z528z979: [-11  15  -2  16 -13 -14 -17  16 -11 -13  20  19  -1  18  27   0   1  16
   1  -5]
z733z864: [ 22 -67  39  37 -40 -13  37 -31  15 -16  14  12 -22   6 -28   4  15 -17
 -14  -7]
z525z744: [ -4  28  10   6  56 -11   7  19   1  17 -17  -7 -27 -20 -34  -1 -10  20
  20  -4]
z733z864: [-18 -30  15 -10 -46  38 -13   5   0  11 -11  -4   2   6  20  -4 -25  26
 -21 -21]
z525z744: [ -4  31  12   4  47 -31 -30  38   8  10   6 -12  -2  -4  19  -2  21   6
  16  -7]
z662z696: [ 30 -16  -2  -5  -7   4  -5 -16  21  -6 -13 -14   4 -16 -16  -8  33 -41
  15   8]
z662z696: [  2 -29 -39 -38 -37  50  60 -75 -17  16   4   0  15   0 -30   7 -80  15
 -55  -7]
z662z696: [-13  17  20  27  33 -23 -17  34 -12  12   8   6 -36   2   3   1 -27  50
   1 -34]
z219z915: [  0  10  18   8  19 -23 -16  18  13  12  18  -7  -6   1  16  -3   2  17
  -3 -24]
z217z316: [ 18  45 -66   9   3 -20   7 -31 -35 -29  31  32   0  13  -5   3 -19  -4
   4  13]
z525z744: [ 10  32   6 -16  32 -14  41 -20  45  18  17 -10  14 -19 -31 -11  12  -6
   8   6]
z525z744: [-53  57  23 -68  22   5  27  19  61  42  28 -26  88   7  51  -7  23  10
 -15  25]
z733z864: [-35  23  15   5  22 -12  -6  40 -11  -3  -5   8   7  12  20   8  16  11
  13  21]
z219z915: [  2   0  10  12 -11 -15 -23  20   8 -19   1   4  10   8  22  -2  48 -26
  20  17]
z662z696: [ -4 -15  19  24 -14   2  21  -5  -3  -2   1  16 -27   1 -24  -1 -20  26
  -3 -13]
z219z915: [-18 -48  56  37 -24 -15   4  27   1 -18  -5  12 -10  18  11  11  40 -10
   5  14]
z662z696: [ 44 -19  12  15  20  -9 -18  -7  22  11 -14 -22 -38 -31 -36 -12   7 -11
  14 -33]
z217z316: [  2 -13  -3 -11  37  -2  91 -44  -4  -1 -17  -1   7 -12 -70  19   3 -37
  -1  55]
z525z744: [-19  11   9 -30  17  10   6   9  16  25  -2 -20  24  -4  13   0  -6   9
 -11   1]
z219z915: [-15 -14  38  12   8 -19  -7  25   9  10  14  -5  -1  10  23   5   7  16
 -12 -15]
z528z979: [ 11 -17 -15 -20 -14  16 -19  -6  -1  -7 -17 -15  22  -2  14   1  23 -39
   2  17]
z217z316: [ -8 -23 -13 -37  28  13 -17   8 -24  14 -26 -36  29   1  26  20   1 -31
 -19  19]
z217z316: [ -1  -2 -27 -25  38   3   7  -7 -28   5 -19 -19  16  -3  -3  18  -6 -28
  -8  27]
z217z316: [  3   6  13  -8  15   9  10   0  22  16 -13 -12  -7 -19 -25  -9  -1   6
   9  -6]
z733z864: [ 46 -27 -15  23 -12 -17   4 -37  -2 -16  15   5 -24  -5 -24  -1  -1 -22
  -4 -17]
z733z864: [ 22 -10  10   1  63 -37  -5   3   2  19   8 -30 -10 -11  -5  11   4 -16
 -10 -15]
z662z696: [  9  19  -2  -5  49 -21 -47  30  -1  19   0 -26  -8 -10  22  -1   0   6
   4 -26]
z662z696: [  7 -39  48  20  16 -20 -59  50   9   8 -16 -29 -19  -3  32   2  38 -11
   7 -26]
z528z979: [ -1   0  34  -5  54 -10  16  15  25  28 -18 -27 -11 -24 -29   0   8   1
   8  -4]
z525z744: [-29 -33   4   5   1  28 -55  47 -60   6 -45  -9 -27   9  30  17 -38  30
 -12 -17]
z528z979: [ 13  -6 -23 -36   0  41 -58  12  -3  19 -41 -37   4 -22  16 -10  -9 -10
   3 -18]
z528z979: [-11   2  33  35 -16 -45  21   7  17 -19  49  29   7  28  21   3  31   5
  -3   5]
z217z316: [  4   4  22 -17  17  18   4   4  37  29 -21 -24  -6 -28 -26 -15   0   9
  10 -15]
z528z979: [-17  16  17  24  -5 -36 -26  36  -1 -18  29  18  10  26  48   3  35   3
   9   5]
z733z864: [-24  30   7 -12  27  -4  10  20   6   6  -5  -1  17   0   4   2  14   2
  12  24]
z528z979: [  3   5   4 -16  27  19 -21  13   8  30 -26 -27 -17 -25 -13  -9 -24  21
   2 -28]
z217z316: [  5   7 -42 -40  30  11 -17  -8 -23  11 -13 -28  27  -4  18  11 -11 -26
 -13  13]
z733z864: [  3  -7  -5 -19 -44  36  25 -31  24   3  -5   3  14  -8 -18 -14  -9   0
  -5   2]
z219z915: [ 10  29  -8  33 -25 -11  11 -14   4 -15  28  38 -30   3 -21 -16 -21  37
  11 -23]
z525z744: [ 22   4  -7   1  -6   0  51 -45  23  -3   9  10  -3 -13 -50  -8  -1 -12
   5   9]
z219z915: [-29  13   0 -12 -24   4   5   3   1   4  28  11  29  23  39   2 -15  25
 -23  -2]
z217z316: [  3  45  -4  37  11 -19 -30  28  -8  -9   7  26 -43  -4  -8 -14 -11  42
  31 -26]
z219z915: [ 25 -21  -9   4   6   7  -9  -3  -6 -20 -42  -9  -9 -18 -29   2  42 -56
  32  33]
z662z696: [ -3 -16  10 -18  26 -10 -60  39  -3  16  -8 -39  18   3  57   8  21 -18
 -10 -12]
z733z864: [  4   0  -4 -16 -20  21  23 -23  20   5  -2  -1  12  -8 -17  -9  -2  -5
  -1   5]
z528z979: [-15  10  30   8  49 -35   0  37   7  -1  -5  -9   8   2   8  11  48 -21
  20  29]
z219z915: [ 29  51 -47  14 -22   0  -2 -27   3 -24  16  32 -17  -8 -27 -22  -8   7
  29  -5]
z525z744: [-46  16   8 -28   4  49  68 -10  -1  23 -32   7   6 -11 -47   2 -45  38
  -4  26]
[  7  -6  -4  -6 -32  10 -41   7   9   0   7  -6   9   5  35 -11   4   1
  -5 -22]	z528z979
[ 33  19 -23   6  23  -3  -4 -16   2   1 -10  -3 -29 -25 -41 -11 -10  -3
  20 -14]	z219z915
[-12  17  43  19  24 -30 -20  40  25  17  20  -4 -13   1  20  -7  10  34
   5 -31]	z528z979
[  8 -12  28 -11  48   3  47 -15  27  32 -22 -27 -15 -32 -60   1  -9  -2
   0  -1]	z528z979
[ 16   9 -20 -23   7   9  43 -42  17   6   3  -6  16 -14 -34  -3  -6 -19
  -4  16]	z217z316
[  0  -1  12   5  -2   1  10  -1  12   2  -1   2  -6  -5 -12  -4   2   5
   4  -2]	z217z316
[ 19 -20 -24  -6 -62  38 -11 -32  -1  -6  -3   8  -6  -3  -4 -14 -29   8
 -12 -24]	z733z864
[-40  25   1   7 -11  -3  18  15 -18 -11  15  30  12  25  18   8 -10  28
  -3  20]	z662z696
[ -2  20   0  16  -4  -6  19 -13   2  10  28  20 -25   2 -16  -8 -48  53
 -13 -36]	z219z915
[ 41 -17 -14  20 -26 -14  13 -40   9 -22  19  13 -11  -2 -22  -6  14 -28
   3  -3]	z525z744
[  6  -9  41   3  23 -12  21   1  39  26   6 -17 -11 -16 -23  -7   2  12
  -4 -22]	z528z979
[-45 -52  56  21 -21   0 -21  47 -23   6  -1   2  -7  31  50  19 -11  36
 -30 -18]	z662z696
[-24  17  20  24 -31 -12  13  22  10 -39   2  36  18  20  10  -2  66 -23
  38  53]	z662z696
[ 54  38  -3  17  26 -62  21 -31  58 -12  52   3   5 -14 -25 -18  57 -41
  26   0]	z525z744
[-41  50  17 -32  29   5  35  16  32  25   5  -5  37  -3   2  -5   5  21
   5  24]	z525z744
[ 11 -17  13  10 -62  -5 -26  -6  28  -8  39   8  13  18  44 -15  14   5
 -16 -32]	z528z979
[-18  21  14  25  39 -40   0  35 -16 -15   6  14  -5  13   9  14  30  -5
  20  26]	z733z864
[-19  -7  20  26 -25  -6  10  14  -8 -22   2  27  -5  17   4   4  18   4
  10  19]	z733z864
[  7   3  -4   4   0  -4  48 -30   8  -7   7  13  -1  -4 -37   1   0  -9
   3  18]	z217z316
[ 23 -31 -42 -16 -58  36  32 -64 -12 -18  -2  11  14   2 -22   0 -21 -28
 -19  14]	z528z979
[  9  43 -34 -14  32  -5   4 -13  -4  10  10  -2  -1 -11 -13  -5 -27  13
   1  -8]	z662z696
[ -7   9  18  12  11 -15   4  12   8   5  12   5  -9   2   1  -1  -2  19
   1 -11]	z528z979
[ 46 -15  -1   8  62 -47   5 -19   6  11  16 -28 -17 -16 -23   9   8 -31
  -8 -17]	z733z864
[ -6 -35  54  34  15 -21 -43  51  -2  11  -8 -13 -36   2  22   4   7  23
  -1 -38]	z662z696
[ 22  23 -43   7 -32  14   2 -26  -6 -34  -8  27  -3  -6 -25 -13  15 -24
  32  25]	z219z915
[ -4  -1  13  14  16  -9  -9  14  -8  11   3  -1 -24  -1  -1   1 -24  30
  -7 -27]	z662z696
[ 41 -13 -23 -28  34   6 -27 -20   7  30 -10 -45  -7 -28  -9  -5 -24 -14
 -17 -38]	z662z696
[ 18 -45  -8 -22 -24  23  -4 -29   1  13  -3 -23  11  -3   7   2 -19 -15
 -33 -19]	z525z744
[  0  33 -26   6  46 -12 -18  18 -32  -2 -14   2 -20  -7 -10   6 -14   8
  17   4]	z217z316
[-35 -17  16  12 -54  15  40  -5  -9 -23   5  35  16  27   5   8   6   6
  -6  34]	z662z696

z159z296: [  4  10 -26  18  18 -35  -8 -10  11 -19 -35 -44  12  13  26 -58 -26  13
 -29  -3]
z110z97: [ -9   8   5 -12 -27   3 -23 -17  18  -5 -18   7  13  -3  17 -40  -8  21
  18  10]
z622z96: [  5 -32  -7  17   3  10  14  -4  18  -5  -7   0  12  34  16 -19  -7   8
 -21  24]
z208z867: [ 10 -21 -34  18  28 -27  28  22 -11   0 -11  -8  -7   3  -1   9  -5 -12
 -20  -9]
z337z422: [-13   7 -27   0 -15 -31  -8 -10  22 -14 -28 -12  -3  -5  -7 -30  16   1
  29   3]
z110z97: [ 18 -47 -29  37  42  -7  45  17  -2  -1   5  -9   1  43   5  18  -2 -11
 -46  11]
z208z867: [-15   1  37 -23 -62  45 -22 -14  30   3  -9  11   5 -12 -13 -26   8  -6
  34  26]
z110z97: [-10   6  12   2 -18  18   3  -4  14   3   3 -19  -7   0 -35   7  31 -30
  15   2]
z208z867: [  3  27  23 -35 -16   0 -28  15 -27   7  -7  15  -5 -58  15  -5 -42  10
   7 -17]
z622z96: [ 11 -31  -1  -7  -5   2   7  15  -2  -6  -1  25  -5  -9  18   6 -28  11
  -6  23]
z208z867: [  2  54  52 -40 -14  22 -46   1 -36  16   6   8   7 -54  22 -10 -48  18
  -3 -29]
z337z422: [  6   5 -21   4  14 -30   9  23 -14  -3 -20 -25 -13 -26  -9  -3 -14 -20
 -12 -17]
z110z97: [ -3   4 -13 -16 -12 -16  -3  19 -12   9 -23  11  -6 -38  -3  -9 -11  -5
  18 -17]
z159z296: [  5  -9   1  12  36  10  10 -14 -17  12  44  42  14  45  21  44  18  32
 -10  -7]
z337z422: [  5 -10  -9   3   5  -8  12  14  -4  -2  -3  -5 -10  -8  -8   9  -3 -13
  -4   1]
z110z97: [ -5  12  -2 -11  -6 -11 -22 -16   5  -7  -4  16   9   0  23 -19  -7  31
  15   2]
z159z296: [ -6 -16  -8  12   3  10  17  -4   8   9  13  13   3  27 -15  20  35  -6
  10   1]
z622z96: [  4  39  46   0   2  31  -8   5 -15   6  12 -59 -10 -20 -30   8  -8 -44
 -31 -18]
z337z422: [ -8  -8 -26  11   5 -11  -3 -20  14   7 -17  22  30  37  31 -37   8  37
   6  -4]
z159z296: [ 15 -54   4  13  -9  14  15  -3  33 -32   3  -3  -5  29  17  -8 -24   5
 -25  66]
z337z422: [  5 -54 -14  10  -8  11  28   9  18  -3   3  28  -3  23  -1  14   9  -1
   3  34]
z622z96: [-12  81 -35   0  46 -82 -33 -23 -26 -15  -1 -34  -5 -17   3  -2  19  22
  18 -60]
z159z296: [  5 -44 -32  20  -4 -13  29  15  24 -12 -29 -16  -6  14  -7 -20  -2 -19
 -11  26]
z622z96: [ -4 -13  17  -1 -16  34   6  -2   7  14  10  17   7  12  -9   8  14  -6
   6   7]
z622z96: [ -9  -6 -15  10 -12  -2   7  -3  20   2 -21 -16   4  10 -15 -23  20 -15
  10   0]
z208z867: [ -6  50  28 -10   9  11 -30 -21 -18  11  19  -5  13  -2   8   1   2  16
   0 -30]
z110z97: [  2 -25  16  15 -20  37   8  -6  30  -2 -15 -24  13  28   1 -36  -8 -14
 -24  30]
z337z422: [ -9  55   6 -14  -3 -27 -23  -2 -11 -11   1 -40 -24 -44 -34  10  15 -25
  23 -27]
z337z422: [ 17  15  19  -5  17   4   2  28 -33   6   1 -28 -12 -35  -2  11 -41 -23
 -39 -19]
z159z296: [-16  56 -13 -18   6 -23 -11  18 -41  39 -15   2   0 -51 -26   8  21 -17
  32 -80]
z110z97: [  2  17  23  -8   2  12 -12  -6  -9  -1  18  -2  -2  -7   0  13  -5   3
  -4  -3]
z208z867: [-18  51  41  -4 -14  39 -29 -34   3  21  14 -15  23  16 -10 -16  29   2
  10 -26]
z337z422: [-23 -40 -35  14 -27   3  -6 -50  59  -1 -21  58  47  81  41 -60  39  65
  42  36]
z159z296: [ -3 -27 -30  34  32  -2  30 -15  11   9  17  15  16  67   1  18  45  10
  -6  -1]
z208z867: [ 16  11  18 -15  17  -5 -15   8 -28  -7  14   9  -4 -23  31  11 -49  23
 -25  -1]
z208z867: [  7  -7  14  -5  11  -8 -21 -38  15 -44  50  28  -7  31  34  30  -4  53
   6  52]
z622z96: [ -2 -58  -5 -21 -59  23  21  35  20   8 -27  42 -15 -35 -20  -1  -5 -24
  36  36]
z110z97: [ 10  -7  14  -5  -4  17  10  28 -16  12  -8 -10  -6 -26  -7   3 -27 -25
 -22  -6]
z622z96: [  9   6 -25 -23  17 -55 -14  13 -26 -18   1  32 -18 -42  28  18 -33  33
  15  -5]
z159z296: [ -4  -9 -12 -17 -21  -2  19  41 -18  24 -16  17 -21 -52 -40  26  12 -40
  30 -23]
[  1 -25   7  -6 -32  14   8  12  19 -10 -11  -6 -16 -17 -19  -3  -4 -25
   9  31]	z159z296
[  0 -25 -17   6  -2  -7  19   8   9  -5   1   9 -11   5 -13  17  16 -10
  11  14]	z337z422
[ 12  19   1 -13  23 -20 -10  17 -37   3   2   5  -6 -34  21  11 -39  12
 -18 -24]	z208z867
[  1 -23 -33  23  11 -19  20   2  17  -7 -23 -18   5  24   1 -23   7  -7
 -12   7]	z159z296
[  7 -38 -25  32   8 -12  17 -13  39 -29 -22 -31   8  48  17 -41  -8   5
 -30  42]	z159z296
[ -2   6   5   5  15   9  -5 -19  -4   7  23  20  15  30  15  12  14  25
   0  -5]	z622z96
[ 11  52  -2 -36  32 -51 -34  16 -61  -2  11  23 -14 -68  34  25 -51  36
   2 -45]	z208z867
[  9  -1 -25  -1  27 -28  11  27 -32  15 -10  15  -1 -21  13  10 -20   5
 -11 -31]	z159z296
[ 18  -2  49  -9 -11  49 -18   6  -9   9 -13 -11  24  -7  44 -46 -78  14
 -58  11]	z337z422
[ 11  -9   8  24  26  13   6 -13   5  -8  10 -22  16  43  23 -12 -16  11
 -47  13]	z622z96
[ -3  27  -4 -21   4 -24 -20   1 -22   1   6  22  -6 -31   9  14  -6  20
  23 -22]	z110z97
[ -5  60  37 -20  19  -1 -32 -25 -29  -6  63   8 -15 -14 -12  64  24  14
  21 -22]	z110z97
[ 16  -2  47 -12   0  41  -1  14 -21   5  30   4  -8 -16   3  31 -33  -9
 -29  10]	z622z96
[  8 -35 -27  -4  -7 -22  19  29   1  -8 -22  12 -17 -24  -2   2 -17 -10
   5  16]	z208z867
[ 20   4  61 -11   1  56  -8  12 -25  13  22  -5   5 -13  18  10 -54  -4
 -51   5]	z337z422
[  8   4  43 -10   0  38   1   5 -17   5  42   6 -13  -9 -16  50  -1 -16
 -10   6]	z337z422
[-13   9   8   1  -9  20 -26 -42  19  10  -2  29  43  47  41 -44   7  54
   9   2]	z337z422
[ -9 -15 -61   3   4 -54  10   8   6   0 -32  26   1  -4   6 -16  17  16
  34 -12]	z110z97
[-10  52  44 -19 -27  27 -59 -40  11   2 -20 -17  38   1  43 -80 -37  40
  -9  -6]	z337z422
[ -6 -25 -18  14  -6   4  24   5  17   5  -5   1  -2  19 -24   7  33 -21
  12   7]	z159z296
[-14 -14 -14  15 -16   8  19  -4  26   6  -8 -10  -1  21 -36  -1  49 -28
  22   4]	z159z296
[ -7 -40 -32  -2 -34  -4  42  48   8  18 -36   2 -27 -39 -59  12  29 -65
  34  -3]	z159z296
[  6 -30 -11  14  16  12  14  -2  -1  16   0  32  26  40  33 -10  -9  29
 -20   2]	z337z422

z416-z175: [ -7   5  20   9 -13   2  13 -18   5   0  -6 -12 -30  -4 -42  18   0  -7
 -21  14]
z753-z105: [-17 -28  -4  18 -25  -5 -45   8   3 -43  -4  -6  -8   5 -22  -5  -5  13
  33 -13]
z129-z941: [  4   4  16  -6   8  11  43 -27  17  24  -6 -13  -1 -15 -39  48  -2 -43
  -8  33]
z129-z941: [-11  18 -12   8   6   6  24  18  -9   9 -10 -14   2  -3   8  12  12  -6
  -1  24]
z753-z105: [ -6 -29  30  16 -42   9 -11  16   1 -29  12 -35  23 -28 -18  27  27   5
  19   4]
z416-z175: [-15 -10 -12  -2  21  23  18  -3   9  18  14 -12   6 -20  15  -8  36   1
   3 -27]
z416-z175: [ 14  -4 -30 -21   5  -3 -16  -9   0  13  -4   9   9   3  52  -5  15  23
  -3 -33]
z129-z941: [ 43  25 -42  12   9 -16  -8  11  -3 -11  -2  -2  17  29  59 -27  -9  39
  -1 -43]
z772-z842: [-17   3 -49   5  14  24  22   1  -1   3 -27  -3 -23  10  15 -12  12  -7
 -12 -23]
z753-z105: [ -2  30 -40   3   6 -28 -10  29 -16   7  -9   1   5  18  34   9   8  28
  14  32]
z753-z105: [-23  11  15  -4  -9 -13 -33   2  -7   3 -15 -12  10 -15  12  42   5  13
  30  36]
z753-z105: [  6  -2  24  13  -6  -9 -19  -4   4 -18  15   3   1   4 -17 -18 -18  10
   6 -14]
z753-z105: [-20  27  51   9  -3  -6  -8   1  -7   8  24  -1  11 -18  -2  -7   4  23
  -6   1]
z129-z941: [ 40   0 -34 -15  38   5  21 -27  13  25 -22 -18 -34  11  19   6  -1  -8
 -19  -4]
z753-z105: [-21 -17 -12  13 -28 -14   9  47 -16  -6  33 -13 -27  -4 -36 -11  56  27
 -15  40]
z416-z175: [ 22  -5 -42   5   3  10  -5   4   0 -12 -21 -20  -1   9  46  -6  11  17
   2 -37]
z129-z941: [-24   3 -19   0  34  35  18  -9  -3  19 -28 -27 -47 -12  23 -13  25  -1
 -19 -16]
z772-z842: [ 35 -19  28 -14 -23   4 -12 -48  18  -6  -6  -4  -4  -7  -8  19 -12  -1
 -23 -38]
z129-z941: [  4 -38  52  -6 -19   6 -15   5  -7 -29 -11  10 -18  -1 -56  -3 -44 -49
   4  42]
z772-z842: [ -1  11  -8  31  18   1  21  37  -8  -6  17 -33 -18   2  -5 -26  21  17
   1  18]
z772-z842: [-43  57  12  28  -6  -4   6   6  -8  -1 -13   0  25  -2  -1  23 -15   5
  16  13]
z416-z175: [ 44   1 -29 -23  25 -33 -32 -17   9  11   0  19   3  26  34  -4 -23  18
  14  -4]
z129-z941: [-19 -28 -33 -30  -4  -3 -19   1  -3  21   7   9 -17 -10  22   2  51  25
  -5  -3]
z772-z842: [  8 -18   1 -33 -28 -13 -21   3 -15   8 -12  13 -11  -2  13  20  13   7
 -19  27]
z129-z941: [  9   5   7 -26   7  -7  28  14  -8  31  10  16  27  -8   5  21   5 -26
  -4  49]
z416-z175: [ 23  -8  -4   4  -8  -9  20  21  -2   1  16 -21  -2  -2 -13  11  23   3
  -8  31]
z772-z842: [ -9 -70  24 -26  17   6 -16  13   2   0  28  18 -31 -11 -51 -33   2 -36
  14  39]
z772-z842: [ 44   8  42 -11  -4 -11  20  23 -12   6  37  20  49  -1  15 -24 -18  -8
 -17   8]
z753-z105: [ -7  17  25  33 -30 -25 -11  39  -6 -33  20  -5  63   0 -22  25 -19  -1
  51  38]
z416-z175: [-12  11  12  32  43  27   6 -35  30  -5  10 -23   4 -11  -4 -23 -13   0
  24 -66]
z416-z175: [-12  19  41   5  14  -9 -19 -14  10   4  39  28  49  -8   7 -23 -22  12
  24 -35]
z129-z941: [-29  68   3  26  60  -6  24   9  -2  33  19  -6   5   0  20 -24  -1  22
  11   8]
z129-z941: [ 39   1 -29   8  -6 -16 -12  11  -3 -21 -11  -5   0  26  19  -8 -16  14
   2  -8]
z416-z175: [-13  12  -8  14  21   9  10 -43  31  10  15  -2   0  -4 -15  -2   5   9
   5 -53]
z753-z105: [  9  -6   9   8   2  39  32 -14   8  -4   9  -2   9  -9  15 -40   6  -6
 -33 -79]
z129-z941: [  9 -22 -30   4 -25  37  30   5  -6 -17 -55 -42 -28  -5   2  34  17 -30
 -22   6]
z772-z842: [ 18  52  56  35  27  -8  18 -36  30  12  39 -30  45 -19  -9  16 -17  17
  17 -29]
z753-z105: [ 41   3 -33 -29  28 -15 -24 -30   8  14 -47  -1  -5  19  41  38 -35 -13
  20  17]
z416-z175: [-12   0  29  -2  -1   4   5   5  -3   7  16   2  10 -15  -8  -3   6  -4
  -1   8]
z772-z842: [ 12   4  -5 -19 -16 -25 -17  14 -16  15   0 -10  -9  -4  25  24  30  33
 -12  38]
z416-z175: [-23  27  22  -5 -27   3  -6 -85  26  22   4  12 -19 -14 -15  24  17  38
 -49 -80]
z772-z842: [ -3  50  69  25  -6  -2  36  29 -20   4  26  -8  30 -14 -12  -8 -13  -2
 -20  31]
z772-z842: [-42 -17  -2   5  19  23  -5 -34  20   1 -15  -5 -34 -10 -38   6  -2 -22
  15 -13]
z753-z105: [ 48  -6 -10 -21  19 -10 -31 -36  13   2 -33  -8  -8  12  33  21 -34  -2
  11  -8]
[ 25 -13 -24  11 -25 -32 -12  41  -9 -19  11 -24   1  10  -7  19  24  25
  16  47]	z753-z105
[ -1  -3  20  -3   9   6   6 -18   6  10  -2 -14 -27 -10 -19   7   3  -6
 -13  10]	z416-z175
[ 27  17 -56   1 -24 -15  48  34  -9   9 -22 -25  27   9  11  69  28 -14
  -1  64]	z129-z941
[  1  -2  10   5  -2 -33 -30  27  -7  -2  24 -17  -2  -4  -6  12  19  32
  26  50]	z772-z842
[-28   3 -26   5 -10  19  10  16  -6  -4 -19  -6  25  -9  23  19  18  -9
  17  -7]	z753-z105
[-12  17  51   0  20   8  10 -21   8  15  24  19  22 -14 -12 -16 -23 -14
  -1 -17]	z129-z941
[ 26   0   2 -25  32   2 -32 -55  16  10 -38  10 -16  10  27   8 -47 -12
   6 -26]	z753-z105
[ 10  46 -18   3  15 -39   7  30 -17  21  16  11   4  22  20  -7   2  30
  -6  44]	z753-z105
[-33 -13 -16  30 -10  14  -8  14  -3 -35 -20 -16 -37   9 -36 -13  -4  -7
  12   0]	z772-z842
[-16  17  -1  -6  39 -14 -22 -56  36  35  12 -12  12 -18   3  45  11  19
  42 -11]	z772-z842
[ -4 -23  13 -43  -8  -9   8   0  -1  34  22  29  21 -18 -10  27  21 -22
  -3  42]	z129-z941
[ 13 -41  -2  14 -81 -10 -59   1  -7 -73 -38  -7 -27  21 -31  15 -23  12
   0 -13]	z772-z842
[ 10  -1  15 -15   5   8 -12 -26   7   8 -23 -12  12 -14  21  34 -11 -12
  12  -1]	z753-z105
[ 33 -28   7 -33   6 -18 -28 -19   8   8  18  31   0   8   4 -17 -15   2
  -3 -10]	z129-z941
[-53  11 -26  13  61   1  18  39  -5  29  23 -10 -17  -7  -8 -22  32  -1
  37  53]	z772-z842
[ 11  14 -20  36 -35  -3  13  19   1 -32  10 -16  33   9   3   1  11  23
   2 -36]	z416-z175
[  1 -15  -5   1  15   8   9  26  -9  -5 -13 -13 -17   2 -12  -3  -6 -28
  11  45]	z416-z175
[ -5  13  39  30 -24 -15  24  35  -1 -13  56   1  53 -10 -40  -3   7   2
  13  20]	z416-z175
[-13  -8  17 -16  11  -1  -6 -24  11  21  19  15  -3 -13 -13   0   8   0
  -1  -6]	z129-z941
[ 47  19  15   0   9 -23  31  12  -1  15  31   2  11  11  -9  -8  -7   1
 -22  28]	z753-z105
